Here is a tiny trained network, its code and every weight. The questions are about switching its units off for an input and a class, where a switched-off unit gives its printed mean instead of its output.

import numpy as np


def w(rows, s, z=0):
    codes = np.array(rows[::2]) - 128.0
    scale = np.full(codes.shape[1], s)
    scale[-1] = z or s
    return codes * scale


def norm(h):
    return h / np.sqrt((h * h).mean(-1, keepdims=True) + 1e-5)


def f(y):
    return y / 2 * (1 + np.tanh(0.7978845608 * (y + 0.044715 * y**3)))


def log_softmax(a):
    a = a - a.max(-1, keepdims=True)
    return a - np.log(np.exp(a).sum(-1, keepdims=True))


def net(x, mask):
    res = np.array(x, float).reshape(1, 4) / 4 @ E
    u = 0
    for l in range(3):
        y = f(norm(res) @ A[l][:, :-1].T + A[l][:, -1])
        res = res + np.where(mask[u : u + 5], y, B[l][:, -1]) @ B[l][:, :-1]
        u += 5
    return log_softmax(norm(res)[-1] @ U[:, :-1].T + U[:, -1])


A, B = {}, {}
E = w([
[103,7,255,243,196,129,112,189],'x0',
[174,75,141,16,220,112,42,136],'x1',
[119,149,77,188,248,240,100,231],'x2',
[133,118,157,141,96,199,143,164],'x3',
],0.0096)
A[0] = w([
[137,103,139,102,176,136,119,128,107],'L0N1',
[135,17,235,142,176,145,118,162,7],'L0N2',
[145,109,148,194,151,147,115,115,60],'L0N3',
[138,70,186,105,133,5,121,92,36],'L0N4',
[137,92,162,101,116,41,125,99,1],'L0N5',
],0.023,0.0046)
B[0] = w([
[127,164,114,106,158,166,140,115,171],'L0N1',
[143,61,226,167,162,200,52,116,251],'L0N2',
[122,134,117,166,141,154,143,137,175],'L0N3',
[51,121,116,79,132,7,128,114,223],'L0N4',
[93,103,123,112,107,6,149,98,192],'L0N5',
],0.019)
A[1] = w([
[164,168,122,56,196,136,151,132,5],'L1N1',
[155,129,73,32,245,135,86,144,91],'L1N2',
[160,168,92,114,71,142,129,53,74],'L1N3',
[109,120,150,251,113,123,186,183,113],'L1N4',
[176,158,130,76,8,140,160,62,14],'L1N5',
],0.023,0.0028)
B[1] = w([
[201,166,82,53,150,157,144,148,190],'L1N1',
[235,26,16,153,62,128,85,56,247],'L1N2',
[84,170,180,103,111,189,93,166,198],'L1N3',
[168,154,87,185,151,43,233,132,212],'L1N4',
[7,207,148,79,118,198,113,214,208],'L1N5',
],0.016,0.014)
A[2] = w([
[173,144,220,58,123,123,106,107,79],'L2N1',
[120,129,202,111,206,216,85,191,57],'L2N2',
[115,148,147,3,93,13,141,119,67],'L2N3',
[122,119,124,68,100,77,127,81,85],'L2N4',
[132,112,221,126,95,152,127,135,2],'L2N5',
],0.022,0.004)
B[2] = w([
[89,179,111,174,117,128,188,111,150],'L2N1',
[118,119,224,177,160,202,82,188,232],'L2N2',
[98,148,118,64,69,60,181,2,248],'L2N3',
[128,111,161,88,4,78,158,134,198],'L2N4',
[173,181,103,117,219,168,68,101,163],'L2N5',
],0.013,0.018)
U = w([
[167,54,251,223,216,180,64,129,194],'0',
[68,120,188,63,73,36,124,60,193],'1',
[232,111,70,85,92,176,86,112,138],'2',
[74,244,176,102,112,214,130,220,92],'3',
[172,179,132,218,176,95,232,164,3],'4',
],0.013,0.0033)

Each question gives the input, the list of numbers given to net, and the class t.
The units are the neurons (one row each of A and B). Each row of codes is followed by its name. A weight is (code - 128) times the scale printed after its matrix; where a second scale follows, it is the last column's (A, B and U).
mask holds one flag per neuron, layer by layer. A switched-off neuron (its flag False) gives its mean, the last column of its row in B, instead of its output. The means were averaged over made-up inputs and are rounded, as every weight is.
A unit's drop is (log p(t) with every unit on - log p(t) with that unit switched off) / (log p(t) with every unit on - log p(t) with every unit switched off).
The circuit of an input: a set's keep is (log p(t) with only the set's units on - log p(t) with every unit switched off) / (log p(t) with every unit on - log p(t) with every unit switched off). Starting from the 12 units with the biggest drops (on a tie, the unit counted first), units are removed one at a time, each time the one whose removal leaves the highest keep (on an exact tie, the one counted first), for as long as the keep stays at least 0.8.
circuit, biggest first: the units of the circuit, biggest drop first
most important unit: the unit with the biggest drop
k most important neurons: the k neurons with the biggest drops, biggest first
top k neurons in layer l: the k neurons of layer l with the biggest drops, biggest first
drop of u: that unit's drop, to one decimal
input [-6,-3,0,6], class 3: most important unit => L0N2
input [2,-5,-3,3], class 4: circuit, biggest first => [L0N4; L1N4]
input [0,3,4,-1], class 2: circuit, biggest first => [L1N2; L0N1]
input [-8,-2,-3,-6], class 3: circuit, biggest first => [L0N4; L1N5]
input [-6,-2,4,-5], class 2: 3 most important neurons => [L1N2; L0N5; L0N2]
input [-5,-6,8,1], class 4: 2 most important neurons => [L0N4; L0N2]
input [-7,-2,7,6], class 2: 2 most important neurons => [L0N2; L0N5]
input [3,-4,-3,3], class 0: 2 most important neurons => [L2N3; L0N2]
input [-4,1,-2,1], class 3: 2 most important neurons => [L0N4; L0N2]
input [-6,-7,8,4], class 4: top 2 neurons in layer 1 => [L1N4; L1N5]
input [-3,-5,4,-8], class 3: top 2 neurons in layer 1 => [L1N2; L1N3]
input [-7,7,1,-6], class 2: drop of L1N2 => 0.1
input [-4,-8,2,-8], class 3: drop of L0N2 => 0.9
input [-8,4,3,1], class 2: circuit, biggest first => [L1N2]
input [8,5,-4,8], class 0: drop of L0N2 => 6.8
input [-2,-6,4,-7], class 4: top 3 neurons in layer 0 => [L0N4; L0N2; L0N5]
